(in the rows, 128 means zero)
Here are made-up things, facts about them, and rows of numbers that follow some of those facts. Name the thing behind each unnamed row.

Some facts about the things:
[j109,j128,j136,j140,j191,j200,j246,j282,j301,j333,j365,j369,j378,j506,j525,j547,j55,j567,j574,j651,j735,j784,j788,j800,j815,j877,j915,j933,j94,j967,j969,j97,j993] ρ 538
[j110,j120,j126,j141,j15,j150,j16,j167,j19,j199,j223,j232,j248,j263,j267,j273,j311,j318,j319,j323,j345,j348,j36,j361,j401,j413,j424,j425,j431,j433,j437,j463,j466,j472,j510,j517,j518,j543,j562,j59,j599,j621,j634,j641,j652,j66,j669,j674,j684,j693,j700,j74,j755,j768,j777,j789,j802,j823,j838,j840,j843,j853,j855,j879,j901,j903,j911,j926,j944,j966,j98] ρ 64
[j134,j172,j204,j47,j474,j477,j489,j492,j614,j626,j701,j725,j733,j961,j970] ρ 455
[j14,j218,j283,j46,j481,j496,j610,j798,j822,j854,j870,j876,j889,j981] ρ 133
[j147,j182,j344,j400,j512,j557,j569,j58,j654,j678,j809,j81,j824,j859,j869,j909] ρ 596
{j109,j401,j693,j970} Π j610
{j109,j134,j15,j150,j167,j172,j182,j267,j273,j344,j47,j472,j474,j481,j496,j574,j610,j614,j621,j789,j802,j843,j853,j889,j911,j94,j944,j970,j98} Π j674
{j110,j425,j543,j55} Π j517
{j120,j147,j204,j333,j510,j58} Π j496
{j134,j301,j344,j437,j46,j567,j569,j634,j66,j678,j755,j903,j911} Π j518
{j134,j506,j800,j809} Π j879
{j136} Π j678
{j14} Π j641
{j14,j150,j182,j466,j610,j614,j626,j684,j843,j961,j969} Π j755
{j140,j273,j492} Π j574
{j140,j345,j74,j788,j809,j855} Π j246
{j147,j167,j614,j641} Π j437
{j15,j167,j361,j569} Π j843
{j15} Π j365
{j16,j365,j517,j652} Π j901
{j16,j725} Π j319
{j182,j463,j474,j58,j94} Π j98
{j182,j200,j506} Π j150
{j19,j517,j557,j693} Π j969
{j191,j263,j365,j525,j693,j822} Π j944
{j199} Π j788
{j223,j889} Π j961
{j232} Π j126
{j246,j466,j481,j700} Π j46
{j248} Π j926
{j248} Π j472
{j267,j569,j614,j800,j94,j981} Π j599
{j273} Π j413
{j283,j634} Π j853
{j283} Π j140
{j311,j323,j333,j463,j614,j94} Π j267
{j318} Π j512
{j318,j768} Π j889
{j323} Π j815
{j323} Π j654
{j333,j877,j903,j967} Π j802
{j345,j823} Π j109
{j369,j735,j933} Π j725
{j401} Π j263
{j424,j641,j678} Π j182
{j424,j474,j735,j993} Π j547
{j425} Π j693
{j425,j840,j859} Π j993
{j433,j824} Π j401
{j463} Π j777
{j463,j684} Π j47
{j466} Π j489
{j466} Π j58
{j47,j993} Π j800
{j481} Π j36
{j543} Π j311
{j567} Π j477
{j58} Π j481
{j614,j824} Π j474
{j621} Π j15
{j634,j981} Π j74
{j641,j855} Π j506
{j651,j768} Π j823
{j651,j701,j98} Π j282
{j652} Π j870
{j684} Π j569
{j733} Π j877
{j735,j822} Π j66
{j777,j815} Π j344
{j81} Π j809
{j815} Π j909
{j823,j961} Π j378
{j824} Π j789
{j824} Π j915
{j876} Π j840
{j909} Π j141
{j933} Π j855
{j94} Π j81
{j966} Π j191
{j966} Π j323
{j97} Π j218
Ψ j204 <- j109,j110,j141
Ψ j128 <- j120,j267,j273,j47,j97
Ψ j401 <- j126,j167,j378,j557,j567,j614,j654,j859,j877,j944
Ψ j879 <- j134,j15,j361,j735
Ψ j378 <- j136,j172,j36,j365,j425,j463,j599,j621,j700,j777,j81
Ψ j263 <- j14,j369,j424,j466,j822,j933,j94
Ψ j481 <- j140,j182,j232,j301,j318,j543,j55,j569,j610,j967
Ψ j323 <- j147,j248,j283,j348,j506,j678,j876,j889,j961
Ψ j567 <- j150,j19,j311,j437,j562,j652,j693,j701,j981
Ψ j802 <- j16,j191,j46,j517,j518,j547,j641,j784,j843,j901,j903
Ψ j859 <- j199,j223,j246,j669,j768,j824,j840,j98
Ψ j361 <- j200,j525,j915,j966,j969
Ψ j725 <- j204,j263,j323,j345,j496
Ψ j877 <- j282,j433,j512,j574,j66,j674,j733,j755,j809,j815,j911,j993
Ψ j967 <- j319,j626,j634,j651
Ψ j58 <- j333,j431,j472,j798,j855,j869,j926
Ψ j318 <- j344,j59,j854
Ψ j267 <- j400,j413,j492,j684,j788,j823,j838,j853,j870,j909
Ψ j47 <- j474,j477
Ψ j15 <- j489
Ψ j218 <- j510,j58,j802
Ψ j120 <- j74,j789
Ψ j55 <- j800,j970
{j109,j15,j19,j199,j246,j283,j323,j333,j463,j543,j547,j634,j674,j788,j838,j870,j876,j877,j911,j944,j969} ω zamam
{j110,j126,j134,j14,j167,j182,j36,j365,j425,j517,j599} ω nesumes
{j120,j136,j147,j150,j172,j267,j282,j311,j348,j401,j413,j424,j46,j47,j489,j492,j569,j610,j641,j652,j654,j678,j733,j735,j755,j784,j824,j840,j853,j909,j915,j926,j98} ω grustes
{j128,j140,j16,j191,j200,j204,j218,j248,j263,j273,j318,j319,j344,j345,j361,j369,j431,j433,j437,j466,j472,j474,j477,j481,j496,j506,j510,j512,j518,j525,j55,j557,j562,j567,j574,j58,j59,j614,j621,j626,j651,j66,j669,j684,j693,j74,j768,j777,j800,j802,j81,j815,j822,j843,j854,j855,j859,j869,j879,j889,j903,j933,j94,j961,j966,j967,j97,j981,j993} ω gruskos
{j141,j223,j301,j378,j400,j789,j798,j809,j901,j970} ω vedro
{j232,j700,j701,j725,j823} ω vana

Some things and their rows:
j967: [140 178 128 122 162 118 160 100 125 115 142 107 113  95 124 127 125 150
 118 143 142 123 157 116 119 124 120 119]
j634: [123  98 126 123  84 190 122 112 128 111 135 113 123  99 123 122 123 118
 156 123  93 127 126 138 119 135 124 131]
j74: [122 125 126 125 130 117 124 126 126 187 142 127 127 117 125 119 123 125
 119 119 158 125 129 117 118 132 131 130]
j802: [128 109 121 125 107 124 150 123 140 137 130 170 147  91 125 124 133 180
 126 122 117 125 122 117 126 126 116 124]
j191: [129 120 117 120 181 110 149 120 128  95 168 111 112 113 130 126 126 143
 121 142 163 131 147 117 116 124 125 120]
j641: [121 101 136 123  96 146 128 139 135 127 139 139 129 129 128 128 125 120
 128 123 148 122 117 119 121 137 123 132]
j14: [117 132 142 149 126 115 117 212 123 142 109 151 137 180 141 123 156 120
 121 131 161 120 119 114 118 124 118 121]
j348: [131 107 128 121 110 138 124 118 129 117 130 117 138 163 123 128 127 119
 121 124 159 120 116 123 138 144 126 148]
j909: [127 143 131 126 117 144 125 137 129 152 114 134 125 142 129 124 123 121
 120 122 100 126 114 144 122 137 136 136]
j889: [122 135 123 146 151 112 121 166 125 140 112 178 149  95 128 126 128 132
 124 125 125 127 116 119 132 125 118 128]
j150: [128 121 144 127  92 121 139 141 125 101 120 164 120 110 130 150 124 121
 149 123 166 123 117 124 162 126 127 125]
j232: [120 115 118 121  99 128 122 104 126 153 144 127 130 130 121 152 126 121
 129 121 114 125 124 129 128 129 120 135]
j654: [134 121 132 126 106 126 118 126 131 117 115 136 135 186 124 123 121 119
 118 120 100 126 119 133 145 137 130 133]
j678: [122 116 151 123 104 138 120 152 126  98 110 119 146 101 123 129 120 119
 136 124 126 123 121 125 120 143 125 121]
j15: [129  99 123 135  88 203 126 102 127 146 127 122 123  87 122 151 124 119
 146 125  95 132 118 129 161 123 125 128]
j933: [134 134 122 124 188 114 138 123 124 100 157 107 116 122 124 120 131 129
 120 145 186 123 148 119 120 124 129 124]
j369: [135 139 122 124 176 117 138 119 124  91 155 110 112 122 127 123 129 128
 119 147 191 125 147 119 120 123 128 122]

Name these rows:
No name comes twice in this set of rows, the named rows included.
[123 138 146 127  97 143 122 152 125 110 113 128 137 101 126 123 126 118
 136 122 100 125 122 134 119 139 127 124] : j569
[142 182 145 120 122 116 148 106 128  94 116 107 113  86 123 124 122 141
 130 143 120 124 185 116 127 124 122 122] : j567

The same things again, as new rows of numbers:
Known rows:
j518: [123 145 133  96 155 146 184 123 120  76 137 140 116 109 147  85 118 124
 166 124  91 141 131 194 150 135 177 104 135 113 130 108 132]
j66: [121 149 131 103 137 146 172 114 121  77 145 145 109 118 142  84 109 120
 161 123  87 149 123 191 148 136 177  98 145 127 143 116 133]
j567: [ 85 176 105 114 145 195 178 164 156  64 139 114 128 105  91 143  90 103
 147 126  66 162 156 183 137 122 124  95 122 128 105 157 132]
j472: [122 145 133 102 151 150 179 120 120  76 133 142 116 109 149  86 120 124
 168 122  89 141 131 188 149 136 175 105 133 109 128 111 125]
j843: [124 146 135 100 151 145 180 122 119  77 134 140 117 108 143  84 114 123
 167 125  90 141 131 189 154 137 173  99 135 112 128 107 128]
j200: [104 177 117 113 153 185 179 168 155  58 140 112 120 113  89 135  82 112
 158 129  72 169 165 187 135 123 121  96 117 121  92 149 140]
j574: [ 98 182 114 113 144 185 176 163 155  55 153 119 109 120  90 138  84 109
 156 126  69 174 156 190 125 120 125  96 124 135 106 161 144]
j150: [109 154 151  99 193 178 189 108 110  92 146 158 118 131 119 100 125  75
 164 147 109 139  84 172 170 165 172  83 143 139 130 121 101]
j136: [100 192 130 122 201 209 188 153 146  75 162 135 108 138  65 157  84  75
 169 152  96 168 117 174 158 143 116  82 118 142  89 156 106]
j47: [113 189 143 103 195 193 219 112 138  85 144 139 116 117 114 127 111  86
 190 164 109 161 104 155 162 142 163  76 147 138  92 142 108]
j110: [115 129 161 107 156 148 182 114 129  98 123 108  94 117 123  98 110 114
 172 110 127 123 149 177 159 121 179  74 144 100 155 116 129]
j36: [108 140 153 103 163 155 174 108 122  98 146 120  84 107 129 108 113 117
 172 102 133 127 130 190 149 111 178  88 133 100 169 117 123]
j700: [114 150 152 115 174 163 170 103 115  98 141 135 100 121 119 102 107 104
 175 124 128 134 113 178 161 134 170  80 131 116 154 113 104]
j301: [100 183 122 117 166 182 185 166 148  59 132 107 120 120  87 137  85 108
 170 129  85 162 167 181 133 122 121  86 107 133 101 156 130]
j634: [116 129 166 108 156 159 173 111 125  95 126 116  92 112 125 100 117 111
 168 109 130 132 137 174 158 124 176  75 140  94 148 116 127]
j788: [ 94 162 147 111 166 193 185 164 160  72 135  90  89 118  77 155  96 101
 167 108 111 153 171 180 134 107 125  77 118 104 113 162 143]
j199: [106 133 161 107 149 162 164 107 125  97 130 119  95 108 122 103 117 105
 160 106 129 133 129 177 153 122 176  74 141 101 160 119 123]

Rows to name:
No name comes twice in this set of rows, the named rows included.
[114 150 130 103 140 154 163 114 118  83 137 142 123 105 140  86 111 118
 155 125  91 145 123 186 152 136 172  96 136 119 141 109 121] : j768
[125 149 156 110 197 169 195 109 113  90 138 157 112 138 120  96 119  84
 178 151 111 140  95 165 176 166 173  81 143 130 115 116 102] : j424
[121 148 149 117 196 171 195 105 118  91 135 160 111 136 126 102 121  86
 181 148 107 140  92 155 176 166 171  83 143 129 115 124  94] : j120
[103 184 138 117 203 203 202 160 148  69 151 129 112 143  64 149  90  73
 171 155  91 164 128 170 157 150 121  77 124 142  79 158 117] : j735
[100 172 105 118 151 182 191 168 160  65 138 107 118 116  90 138  78 114
 161 132  65 158 166 182 146 121 125  94 127 127  94 153 138] : j55
[100 186 136 109 213 203 213 163 147  67 157 133 104 141  75 153 103  74
 172 149  93 163 123 177 149 147 122  87 121 142  83 162 122] : j915
[101 177 109 121 151 186 182 165 160  60 134 114 119 112  95 142  86 113
 162 126  69 166 164 178 137 121 122  96 117 120  91 154 133] : j967
[ 87 172 134 117 164 191 182 160 159  83 150  89  89 112  72 160  79 104
 165 108 112 150 167 189 137  97 126  80 118 111 133 155 137] : j365
[114 193 152  92 201 191 220 120 134  81 153 141 114 114 112 123 117  82
 186 164 115 163 102 169 156 141 162  79 144 138  93 137 114] : j489
[124 146 137 106 146 151 171 119 119  74 130 144 118 109 146  84 121 122
 169 125  93 145 130 186 149 136 170 102 127 109 124 109 124] : j248
[ 93 162 146 113 165 192 187 165 162  75 139  88  90 120  73 154  92  98
 164 110 109 152 171 182 137 107 127  77 123 107 116 160 146] : j969
[109 152 147 101 193 169 198 114 113 102 148 149 120 138 109  95 112  74
 160 152 105 130  88 173 185 164 178  76 159 147 132 116 106] : j652
[116 198 156 103 176 195 196 106 133  79 150 145 112 123 105 121 104  82
 183 166 114 175  98 159 156 143 159  67 146 148 101 143 110] : j733

The same things again, as new rows of numbers:
Known rows:
j365: [136 107 105  97 111 120 137 116 147  74 159 137 142  60 121 135 159 104
 135  92 132 114 141 168 154  87 117 159 154 135 125 116]
j248: [148 119 108 103 125  97 124 102 173 122 131 125 154  93 135 170 145 112
 133 119 136  86 162 133 133 117 143 121 125 121 120  91]
j700: [135  86 104 126 124  98 107 114 140  87 163 109 122 102 101 174 131 112
 138 109 140 102 122 179 147  89 110 156 156 110 114 109]
j134: [118  99 101 128  98 132 132 114 112  96 147 153 141 123 148 125  49 167
  82 124 113 116 130 167 122 114 153  95 117 155 118 155]
j966: [145 115 107 104 135 110 127 104 175 117 136 134 149  81 137 167 146 114
 127 122 127  84 164 138 149 115 140 131 128 132 131 110]
j323: [134 114 110 141 126 111 113 133 163 136 153 116 129 104 117 160 152 123
 112 130 127 100 155 149 144 105 112 158 119 151 117 104]
j800: [128 134 119 108 104  98 122  96 133 110 125 120 154  88 124 156 154 100
 138 132 135  94 164 151 132 116 121 145 133 119 133 126]
j701: [105  92  69 130 114 115 121 123 125  86 163 161 132 108 129 135  54 189
  81 132 101 102  80 146 173 112 143 123 121 163 135 135]
j36: [144 117 126 112 102 101 127 115 141  89 150 109 151  92 108 134 126  84
 134  97 138 121 135 161 151  86  97 162 155  91 122 118]
j824: [ 37  92  56 132 144 148 148 180  85 117 133 186 102 155 139 159  64 186
  41 142  95 144  77 181 135 115 183 137 127 171 107 167]
j802: [136 131 134 104 108  96 118 104 145 128 137 112 164 101 122 155 145  99
 129 138 145 114 141 133 142 113 116 138 124 112 149 113]
j599: [134 128 143 121  83 108 125 116 114  79 161 106 153  91 111 123 136  77
 136 106 149 141 130 160 166  76  91 185 140  89 141 141]
j735: [ 92 106 105 154 153 116 124 159 159 149 140 126 107 117  94 196 165 140
 107 147 122 108 148 194 139 120 137 138 138 152 107 109]
j879: [114 146 155 125  99  90 116  86 117 108 132  94 171  97 125 153 144  87
 125 136 149 121 161 140 160 114 111 161 120  97 132 141]
j911: [120 105  91 131 128  74 116 146 124 123 146 116 101 104 107 139 141 101
 115 128 143 104 154 179 166 107 103 127 155 101 108  98]
j634: [124  98 115 138 125  96 116 128 148 135 156 113 134 120 110 179 133 125
 110 123 132  91 165 174 129 110 132 127 135 127 102  98]
j477: [ 87 133 122 119  91 126 118 105 108  89 126 147 172 125 155 138  66 167
 107 149 112 125 120 138 143 119 155 118 120 146 133 169]

Name these rows:
No name comes twice in this set of rows, the named rows included.
[144  90 114 124 121  90 104 121 158 123 153 109 132 101 111 166 149 114
 121 126 131  96 120 139 146 102 109 159 114 145 139 105] : j823
[ 23  92 103 112 145 153 131 141 101 126 110 174 155 162 165 177  52 186
  55 157  99 152  87 151 127 112 188 126 123 186 127 180] : j400
[147 104 126 124 123 108 135  99 174 112 154 133 128  75 127 133 152 116
 121 116 123  89 173 146 155 111 118 156 122 160 135 128] : j110
[121 110 133 104 128  92 111 100 171 102 152 109 164  88 114 117 130 112
 143 110 139  96 133 144 199  93  99 160 144 117 125  95] : j126
[ 79 134 108 132 127  86  99 182 106 138 131 110 118 135  94 152 178 101
 126 151 137 128 114 157 173  87  93 165 151 106 133  99] : j282
[ 63 116  94  95 104 140 144 118  72  96 115 170 163 128 184 140  46 149
  65 130  98 136 102 146 108 120 175 128 120 162 120 193] : j344
[102  95 137 128 140 122 128 119 158 130 133 127 131 117 133 143 139 104
  95 128 121 131 132 142 150  94 118 183 108 160 134 157] : j870
[ 92 132 135 135 111  84 118 120 104 110 150 109 155 101  95 142 132 118
 132 139 143 108 121 181 168 107  95 174 131 100 122 106] : j246
[122 129 121 138 108 105 128 141 133 107 145 124 119 106 105 137 162  94
 118 131 128 122 129 150 183  92  90 188 131 119 149 131] : j944
[127  74 113 112 145  93  98 112 185 119 154 116 137 100 118 170 147 128
 131 124 125  87 134 136 162 102 117 161 124 160 126 104] : j232
[ 13 103  86 128 133 144 138 184  75 108 114 170 116 164 140 154  57 161
  55 144  95 161  59 162 148 107 161 161 129 167 119 172] : j654
[ 74 128 121 130 157 109 111 120 147 137 113 116 149 136 122 197 128 127
 102 129 118 111 144 141 150 110 153 170 122 143  98 129] : j798
[103 124 151 138 124 103 136 133 168 134 122 123 133 119 117 173 178 102
 121 159 130 142 133 142 162 102 125 161 120 144 168 158] : j901

The same things again, as new rows of numbers:
Known rows:
j97: [146 134 124 126 142 148 132 116 105 125 101 125 131 107 127 115 134 124
 139 125 121 132 133 112 125 122 116 156 130 121 134 138]
j802: [129 121 126 124 131 116 134 129 134 127 133 120 127 126 138 120 136 125
 119 137 132 126 133 129 118 136 117 134 126 135 139 127]
j933: [150 139 123 128 142 148 133 113 107 126  96 123 133 104 128 114 133 125
 139 131 123 135 129 115 127 123 117 149 129 122 137 140]
j909: [107 132 128 124 115 129 138 153 130 131 151 127 128 143 136 121 140 129
 112 139 155 136 134 114 121 139 146 138 130 138 128 132]
j854: [131 127 128 124 132 126 134 127 128 127 124 122 124 124 136 120 134 128
 121 134 130 129 133 123 115 128 123 139 127 132 133 128]
j506: [151 133 125 125 138 148 132 115 104 125 102 123 128 107 128 115 137 123
 138 132 121 135 132 115 126 125 117 157 129 122 134 138]
j525: [148 136 123 126 142 149 133 112 106 126  97 124 136 104 127 114 135 126
 139 128 125 134 130 116 128 125 115 151 130 122 135 141]
j614: [118 124 129 123 131 133 136 121 146 130 136 122 136 129 137 126 139 139
 104 136 141 125 134 116 105 118 120 117 128 142 130 127]
j944: [132 119 122 127 129 135 133 118 156 121 132 130 127 131 135 130 135 132
 139 116 121 120 128 128 120 137 118 101 129 132 117  97]
j477: [126 121 133 121 120 129 134 131 138 128 138 119 121 135 139 129 141 132
 102 141 137 131 138 116  98 120 121 130 127 144 131 122]
j903: [126 123 123 126 136 115 134 127 135 128 132 119 133 123 137 120 134 126
 116 137 135 125 131 130 119 136 117 128 125 135 142 128]
j843: [131 124 125 125 130 115 135 128 132 127 133 120 126 125 138 121 134 125
 122 135 133 127 132 129 116 135 117 133 125 136 139 125]
j669: [129 123 130 123 131 122 136 126 138 125 132 127 125 124 138 121 132 130
 131 129 130 125 136 127 115 130 117 133 126 135 132 125]
j768: [124 121 128 123 135 122 136 124 138 127 132 125 132 122 136 119 135 131
 123 135 134 122 134 127 121 134 118 129 126 133 133 128]
j574: [153 132 126 125 141 157 133 113 104 123 102 127 132 111 129 116 136 128
 141 118 130 130 134 121 127 124 117 166 131 122 124 138]
j755: [125 124 130 128 124 132 138 138 123 130 137 130 127 135 140 124 129 132
 129 124 149 123 136 146 123 127 130 129 127 138 136 131]
j879: [132 122 130 124 126 117 135 130 133 125 131 124 117 129 140 123 134 126
 125 136 130 127 135 130 114 132 117 138 125 134 134 124]

Which thing is each row?
No name comes twice in this set of rows, the named rows included.
[137 115 125 126 126 136 132 123 154 121 133 128 122 139 138 134 135 131
 133 110 124 117 130 134 119 138 120 115 130 131 112  94] : j674
[138 131 129 127 123 117 135 127 134 126 122 124 114 126 141 125 128 129
 136 133 126 130 131 128 109 126 119 130 125 137 135 123] : j319
[115 125 131 126 116 135 136 138 128 134 143 123 128 139 137 130 137 135
 102 140 149 130 137 128 107 114 134 114 128 146 142 130] : j47
[128 123 126 125 137 123 136 125 139 127 126 125 132 126 140 122 129 134
 120 125 140 120 130 136 121 132 118 132 127 135 130 127] : j433
[125 118 126 124 134 118 135 130 133 128 131 121 129 126 138 121 136 127
 112 140 133 123 132 131 122 136 117 129 125 133 137 129] : j318
[154 138 126 126 141 155 134 112 107 124  99 128 131 109 129 116 133 130
 146 115 129 132 132 120 125 122 116 162 131 122 126 136] : j993
[130 121 118 127 134 136 131 119 148 125 124 124 134 127 131 129 138 128
 121 129 120 122 123 122 125 138 122 100 130 128 122 101] : j283
[133 126 131 124 127 127 133 131 127 125 126 124 114 128 137 123 135 127
 126 129 126 131 136 120 110 123 121 148 127 131 131 127] : j218
[122 123 124 126 136 123 135 122 139 127 127 124 131 126 137 118 134 131
 129 130 133 126 132 133 120 129 115 121 123 134 128 134] : j621
[128 115 119 127 133 127 132 122 154 124 130 124 133 130 135 131 136 129
 124 125 122 119 124 129 125 142 117  97 128 130 124  99] : j634
[148 138 125 129 130 156 134 126  89 129 112 127 129 114 126 116 134 120
 147 128 135 137 135 125 128 120 128 153 131 126 144 143] : j784
[123 131 132 120 134 125 136 133 138 127 142 127 117 144 139 121 138 133
 105 133 144 128 132 122 111 130 137 155 128 133 114 122] : j512
[131 124 128 125 131 123 136 127 137 126 128 126 125 128 141 123 130 133
 126 123 137 122 133 135 116 131 117 138 127 136 129 124] : j66
[139 104 136 122 111 110 132 136 139 124 139 119 129 139 137 121 152 126
 122 127 128 131 134  95 122 140 106 157 133 136 120 113] : j141
[127 128 127 123 139 130 136 121 134 127 128 127 133 115 133 118 136 132
 126 136 131 125 133 118 120 130 120 134 128 131 134 129] : j981

